Here is a tiny trained network, its code and every weight. The questions are about switching its units off for an input and a target symbol, where a switched-off unit gives its printed mean instead of its output.

import numpy as np


def w(rows, s, z=0):
    codes = np.array(rows[::2]) - 128.0
    scale = np.full(codes.shape[1], s)
    scale[-1] = z or s
    return codes * scale


def f(y):
    return y / 2 * (1 + np.tanh(0.7978845608 * (y + 0.044715 * y**3)))


def softmax(a):
    e = np.exp(a - a.max(-1, keepdims=True))
    return e / e.sum(-1, keepdims=True)


def log_softmax(a):
    a = a - a.max(-1, keepdims=True)
    return a - np.log(np.exp(a).sum(-1, keepdims=True))


def net(x, mask):
    ids = ['ΘΛΞΩαδζμ'.index(c) for c in x.split()]
    T = len(ids)
    res = E[ids] + P[:T]
    u = 0
    for l in range(2):
        q, k, v = (res @ M[l].T for M in (Q, K, V))
        z = softmax(np.where(np.tri(T) > 0, q @ k.T / 4**0.5, -1e9)) @ v
        res = res + np.where(mask[u], z, O[l][:, -1]) @ O[l][:, :-1]
        u += 1
        y = f(res @ A[l][:, :-1].T + A[l][:, -1])
        res = res + np.where(mask[u : u + 4], y, B[l][:, -1]) @ B[l][:, :-1]
        u += 4
    return log_softmax(res[-1] @ U[:, :-1].T + U[:, -1])


Q, K, V, O, A, B = {}, {}, {}, {}, {}, {}
E = w([
[179,46,170,152,112],'Θ',
[127,58,128,216,179],'Λ',
[213,171,172,84,126],'Ξ',
[91,87,219,249,111],'Ω',
[112,160,141,177,130],'α',
[174,212,130,200,24],'δ',
[178,175,41,100,22],'ζ',
[122,97,73,163,36],'μ',
],0.015)
P = w([
[203,72,127,159,194],'0',
[171,98,126,159,198],'1',
[141,108,132,156,194],'2',
[118,111,139,145,175],'3',
[96,120,139,140,155],'4',
[84,128,137,127,128],'5',
[73,141,136,112,93],'6',
[76,152,127,96,58],'7',
[88,170,127,66,1],'8',
],0.0098)
Q[0] = w([
[180,142,23,84,158],'0.h0',
[73,45,109,78,121],'0.h0',
[68,134,130,6,193],'0.h0',
[136,18,90,109,112],'0.h0',
],0.013)
K[0] = w([
[255,48,85,91,132],'0.h0',
[32,8,116,73,96],'0.h0',
[182,24,229,72,162],'0.h0',
[47,39,93,134,62],'0.h0',
],0.011)
V[0] = w([
[198,99,139,206,228],'0.h0',
[3,158,23,217,227],'0.h0',
[95,45,120,134,106],'0.h0',
[100,132,239,116,50],'0.h0',
],0.0064)
O[0] = w([
[165,115,57,80,57,243],'0.h0',
[254,194,142,117,30,2],'0.h0',
[105,114,134,102,101,114],'0.h0',
[115,52,155,102,171,184],'0.h0',
],0.0082,0.0025)
A[0] = w([
[57,158,86,152,101,227],'0.n0',
[199,165,91,118,166,94],'0.n1',
[140,163,64,9,154,149],'0.n2',
[113,118,112,97,147,3],'0.n3',
],0.014,0.0047)
B[0] = w([
[185,161,113,94,70,253],'0.n0',
[95,82,108,98,144,142],'0.n1',
[158,80,226,155,101,150],'0.n2',
[10,216,73,237,178,92],'0.n3',
],0.013,0.0038)
Q[1] = w([
[74,182,74,145,186],'1.h0',
[233,92,199,122,151],'1.h0',
[143,68,153,189,69],'1.h0',
[58,252,122,162,170],'1.h0',
],0.016)
K[1] = w([
[246,64,114,186,147],'1.h0',
[65,160,110,141,29],'1.h0',
[109,152,116,10,105],'1.h0',
[237,118,25,169,188],'1.h0',
],0.012)
V[1] = w([
[164,198,161,8,166],'1.h0',
[111,208,46,84,113],'1.h0',
[171,118,166,99,201],'1.h0',
[145,21,100,55,126],'1.h0',
],0.016)
O[1] = w([
[118,156,89,79,254,29],'1.h0',
[150,132,59,194,164,97],'1.h0',
[146,119,126,24,143,1],'1.h0',
[207,147,221,124,162,248],'1.h0',
],0.015,0.0064)
A[1] = w([
[141,153,91,97,36,91],'1.n0',
[92,14,189,180,170,2],'1.n1',
[247,33,67,115,176,150],'1.n2',
[111,12,169,107,151,222],'1.n3',
],0.012,0.0054)
B[1] = w([
[66,182,175,127,198,192],'1.n0',
[149,20,27,168,203,231],'1.n1',
[31,181,127,207,121,188],'1.n2',
[111,184,83,12,124,253],'1.n3',
],0.011,0.015)
U = w([
[165,100,222,152,39,254],'Θ',
[93,235,35,110,96,204],'Λ',
[113,166,91,72,148,85],'Ξ',
[208,53,111,80,58,89],'Ω',
[83,92,178,114,255,112],'α',
[57,64,37,82,41,150],'δ',
[157,21,157,150,108,21],'ζ',
[25,24,199,100,95,52],'μ',
],0.0051,0.0053)

Each question gives the input, a string of symbols that net reads in full, and the target symbol t.
The units are the heads (4 rows each of Q, K, V and O) and the neurons (one row each of A and B). Each row of codes is followed by its name. A weight is (code - 128) times the scale printed after its matrix; where a second scale follows, it is the last column's (O, A, B and U).
mask holds one flag per unit, layer by layer, with each layer's heads first. A switched-off unit (its flag False) gives its mean, the last column of its rows in O or B, instead of its output. The means were averaged over made-up inputs and are rounded, as every weight is.
A unit's drop is (log p(t) with every unit on - log p(t) with that unit switched off) / (log p(t) with every unit on - log p(t) with every unit switched off).
The circuit of an input: a set's keep is (log p(t) with only the set's units on - log p(t) with every unit switched off) / (log p(t) with every unit on - log p(t) with every unit switched off). Starting from all 10 units, units are removed one at a time, each time the one whose removal leaves the highest keep (on an exact tie, the one counted first), for as long as the keep stays at least 0.8.
circuit, biggest first: the units of the circuit, biggest drop first
most important unit: the unit with the biggest drop
top k neurons: the k neurons with the biggest drops, biggest first
top k neurons in layer l: the k neurons of layer l with the biggest drops, biggest first
input α δ Λ, target δ: most important unit -> 1.h0
input δ Λ Θ μ Λ Ω Λ Θ, target μ: circuit, biggest first -> [1.h0, 1.n0]
input Θ Θ Ξ ζ, target Θ: circuit, biggest first -> [0.n2, 1.n1]
input δ Θ α Θ, target Λ: circuit, biggest first -> [1.h0, 0.h0, 1.n2, 0.n2]
input Λ Λ Λ Θ δ Λ Λ Ω Ξ, target μ: circuit, biggest first -> [1.h0, 1.n0]
input Θ Θ δ μ, target Θ: top 3 neurons in layer 1 -> [1.n3, 1.n1, 1.n2]
input Θ α Λ, target Λ: circuit, biggest first -> [0.h0, 1.h0]
input Θ Θ Θ Θ, target Ω: top 3 neurons -> [1.n3, 0.n0, 1.n1]
input Ω Θ Λ, target μ: top 4 neurons -> [1.n0, 0.n0, 0.n1, 1.n3]
input Ω Θ μ Θ Θ, target ζ: top 2 neurons -> [1.n1, 0.n0]
input δ ζ Ξ, target α: top 3 neurons in layer 0 -> [0.n2, 0.n0, 0.n1]
input μ Θ μ Θ δ ζ Ξ, target α: top 2 neurons -> [0.n0, 0.n2]
input Θ Θ μ ζ δ Θ Λ μ Λ, target ζ: circuit, biggest first -> [1.h0, 1.n1]
input Θ α δ Θ Θ δ δ δ Ξ, target δ: top 3 neurons -> [0.n0, 0.n2, 1.n0]
input ζ Θ δ Θ Ξ Θ Λ, target Ξ: circuit, biggest first -> [1.h0, 1.n3, 0.n2]
input δ μ α Ξ δ Θ, target δ: circuit, biggest first -> [1.h0]
input Λ Θ α, target Θ: top 3 neurons -> [0.n0, 1.n3, 0.n1]
input μ δ Ω, target ζ: circuit, biggest first -> [1.n1, 1.h0, 0.h0]
input Θ ζ Θ ζ Θ Ω Θ, target μ: circuit, biggest first -> [1.h0, 1.n0]
input Θ Θ Ξ Λ Θ, target Ξ: circuit, biggest first -> [1.h0, 1.n3]
input Λ Λ Θ, target Θ: top neuron in layer 1 -> [1.n2]
input Λ δ Ω Λ, target δ: top 2 neurons in layer 1 -> [1.n3, 1.n1]
input Θ δ Ξ Λ Λ, target Ξ: top 4 neurons -> [0.n2, 1.n3, 0.n1, 0.n0]
input δ δ Ξ Θ ζ Θ Λ μ Ω, target ζ: top 2 neurons in layer 1 -> [1.n1, 1.n3]
input Λ Λ δ, target Θ: top 2 neurons -> [0.n1, 1.n3]
input μ Ω Λ, target ζ: circuit, biggest first -> [1.n1, 1.h0]
input Ω Λ Θ α Θ Ξ ζ, target Θ: circuit, biggest first -> [0.n2]
input Θ Θ Θ Θ Θ Θ Θ, target Ω: top 2 neurons -> [1.n3, 1.n1]
